Below are the code and all the weights of a small trained network. Each question names an input and a class and asks about switching units off, where a switched-off unit gives its printed mean instead of its output.

import numpy as np


def w(rows, s, z=0):
    codes = np.array(rows[::2]) - 128.0
    scale = np.full(codes.shape[1], s)
    scale[-1] = z or s
    return codes * scale


def norm(h):
    return h / np.sqrt((h * h).mean(-1, keepdims=True) + 1e-5)


def f(y):
    return np.maximum(y, 0)


def log_softmax(a):
    a = a - a.max(-1, keepdims=True)
    return a - np.log(np.exp(a).sum(-1, keepdims=True))


def net(x, mask):
    res = np.array(x, float).reshape(1, 4) / 4 @ E
    u = 0
    for l in range(4):
        y = f(norm(res) @ A[l][:, :-1].T + A[l][:, -1])
        res = res + np.where(mask[u : u + 10], y, B[l][:, -1]) @ B[l][:, :-1]
        u += 10
    return log_softmax(norm(res)[-1] @ U[:, :-1].T + U[:, -1])


A, B = {}, {}
E = w([
[131,254,190,144],'x0',
[154,189,84,70],'x1',
[64,160,152,83],'x2',
[129,132,103,152],'x3',
],0.0093)
A[0] = w([
[111,87,104,113,10],'L0N1',
[79,53,103,138,53],'L0N2',
[120,179,128,87,90],'L0N3',
[87,86,180,183,103],'L0N4',
[208,149,192,100,112],'L0N5',
[165,133,106,184,70],'L0N6',
[129,134,176,209,250],'L0N7',
[176,162,133,82,131],'L0N8',
[250,109,110,145,91],'L0N9',
[156,116,139,177,229],'L0N10',
],0.014,0.0025)
B[0] = w([
[159,102,98,177,171],'L0N1',
[126,79,169,180,219],'L0N2',
[118,109,83,147,186],'L0N3',
[73,96,82,6,219],'L0N4',
[115,197,97,185,204],'L0N5',
[58,128,108,191,178],'L0N6',
[118,143,255,75,254],'L0N7',
[100,164,58,96,190],'L0N8',
[49,178,76,124,229],'L0N9',
[41,107,192,93,213],'L0N10',
],0.0085,0.0068)
A[1] = w([
[1,90,91,29,116],'L1N1',
[159,134,179,172,5],'L1N2',
[77,36,237,157,60],'L1N3',
[47,135,99,86,52],'L1N4',
[240,161,24,112,95],'L1N5',
[143,154,158,129,111],'L1N6',
[88,127,107,14,102],'L1N7',
[101,229,181,159,157],'L1N8',
[163,19,158,170,200],'L1N9',
[7,164,6,78,175],'L1N10',
],0.0093,0.0023)
B[1] = w([
[115,152,195,235,251],'L1N1',
[238,109,55,229,130],'L1N2',
[125,166,139,93,219],'L1N3',
[96,123,115,187,184],'L1N4',
[117,22,130,76,159],'L1N5',
[156,211,73,65,142],'L1N6',
[95,168,98,94,182],'L1N7',
[184,54,246,140,213],'L1N8',
[212,137,254,67,186],'L1N9',
[92,100,184,144,254],'L1N10',
],0.0054,0.0089)
A[2] = w([
[102,1,103,157,80],'L2N1',
[78,118,149,220,110],'L2N2',
[140,182,23,119,209],'L2N3',
[76,210,132,128,100],'L2N4',
[91,150,85,55,17],'L2N5',
[86,155,29,108,152],'L2N6',
[31,141,101,122,99],'L2N7',
[106,91,232,88,149],'L2N8',
[33,5,111,149,251],'L2N9',
[151,189,81,105,151],'L2N10',
],0.0085,0.0019)
B[2] = w([
[94,93,200,83,194],'L2N1',
[84,164,164,157,193],'L2N2',
[111,78,143,53,151],'L2N3',
[139,85,137,141,195],'L2N4',
[112,127,126,125,140],'L2N5',
[37,95,128,59,158],'L2N6',
[155,198,45,135,185],'L2N7',
[1,159,54,159,245],'L2N8',
[191,209,127,86,255],'L2N9',
[130,93,154,21,142],'L2N10',
],0.0074,0.0084)
A[3] = w([
[151,146,100,165,91],'L3N1',
[134,69,132,76,71],'L3N2',
[180,203,214,150,171],'L3N3',
[146,153,89,89,249],'L3N4',
[143,209,184,131,116],'L3N5',
[65,151,88,106,37],'L3N6',
[13,171,250,95,204],'L3N7',
[116,50,178,133,125],'L3N8',
[201,128,168,163,37],'L3N9',
[124,130,160,213,189],'L3N10',
],0.011,0.0016)
B[3] = w([
[198,152,90,86,128],'L3N1',
[220,134,118,204,139],'L3N2',
[140,43,116,158,153],'L3N3',
[76,43,229,60,137],'L3N4',
[254,106,122,131,158],'L3N5',
[100,143,113,164,153],'L3N6',
[204,124,27,128,255],'L3N7',
[131,161,110,160,151],'L3N8',
[65,129,105,121,128],'L3N9',
[97,91,80,52,148],'L3N10',
],0.0077,0.022)
U = w([
[97,192,87,205,249],'0',
[123,179,91,166,109],'1',
[54,120,208,4,45],'2',
[244,118,217,173,136],'3',
],0.011,0.0011)

Each question gives the input, the list of numbers given to net, and the class t.
The units are the neurons (one row each of A and B). Each row of codes is followed by its name. A weight is (code - 128) times the scale printed after its matrix; where a second scale follows, it is the last column's (A, B and U).
mask holds one flag per neuron, layer by layer. A switched-off neuron (its flag False) gives its mean, the last column of its row in B, instead of its output. The means were averaged over made-up inputs and are rounded, as every weight is.
A unit's drop is (log p(t) with every unit on - log p(t) with that unit switched off) / (log p(t) with every unit on - log p(t) with every unit switched off).
The circuit of an input: a set's keep is (log p(t) with only the set's units on - log p(t) with every unit switched off) / (log p(t) with every unit on - log p(t) with every unit switched off). Starting from the 12 units with the biggest drops (on a tie, the unit counted first), units are removed one at a time, each time the one whose removal leaves the highest keep (on an exact tie, the one counted first), for as long as the keep stays at least 0.8.
units of the circuit, in order: the units of the circuit, biggest drop first
most important unit: the unit with the biggest drop
k most important neurons of layer l: the k neurons of layer l with the biggest drops, biggest first
drop of u: that unit's drop, to one decimal
input [6,-8,0,-6], class 2: units of the circuit, in order -> (L0N4)
input [7,-5,6,3], class 3: units of the circuit, in order -> (L3N5 L1N8)
input [0,-7,7,-3], class 0: units of the circuit, in order -> (L1N1 L0N10)
input [8,5,4,1], class 3: units of the circuit, in order -> (L1N8 L0N9 L3N5)
input [8,-4,1,4], class 3: units of the circuit, in order -> (L1N8 L3N5)
input [7,-4,-1,-2], class 3: 2 most important neurons of layer 3 -> (L3N3 L3N5)
input [4,-1,8,-3], class 0: 2 most important neurons of layer 2 -> (L2N9 L2N8)
input [-1,-7,-5,1], class 2: 2 most important neurons of layer 0 -> (L0N10 L0N7)
input [-1,-5,0,0], class 2: 2 most important neurons of layer 0 -> (L0N4 L0N7)
input [-4,-6,6,-7], class 1: 2 most important neurons of layer 0 -> (L0N7 L0N10)
input [2,7,0,-6], class 2: 2 most important neurons of layer 3 -> (L3N7 L3N4)
input [1,-5,-4,-2], class 2: 3 most important neurons of layer 0 -> (L0N7 L0N10 L0N4)
input [8,-5,2,-4], class 3: 2 most important neurons of layer 3 -> (L3N5 L3N3)
input [-2,-1,4,-3], class 0: most important unit -> L2N8
input [-4,2,1,3], class 3: 2 most important neurons of layer 1 -> (L1N1 L1N10)
input [-8,6,1,6], class 3: 2 most important neurons of layer 3 -> (L3N2 L3N7)
input [-1,-7,7,-5], class 0: 4 most important neurons of layer 3 -> (L3N7 L3N4 L3N10 L3N6)
input [-3,8,1,-2], class 2: 2 most important neurons of layer 3 -> (L3N7 L3N4)
input [3,8,4,5], class 2: drop of L3N4 -> 0.3
input [-1,-6,1,1], class 2: most important unit -> L0N4
input [-4,8,-3,4], class 2: drop of L3N4 -> 0.2
input [-1,-6,3,3], class 2: drop of L3N4 -> -0.1
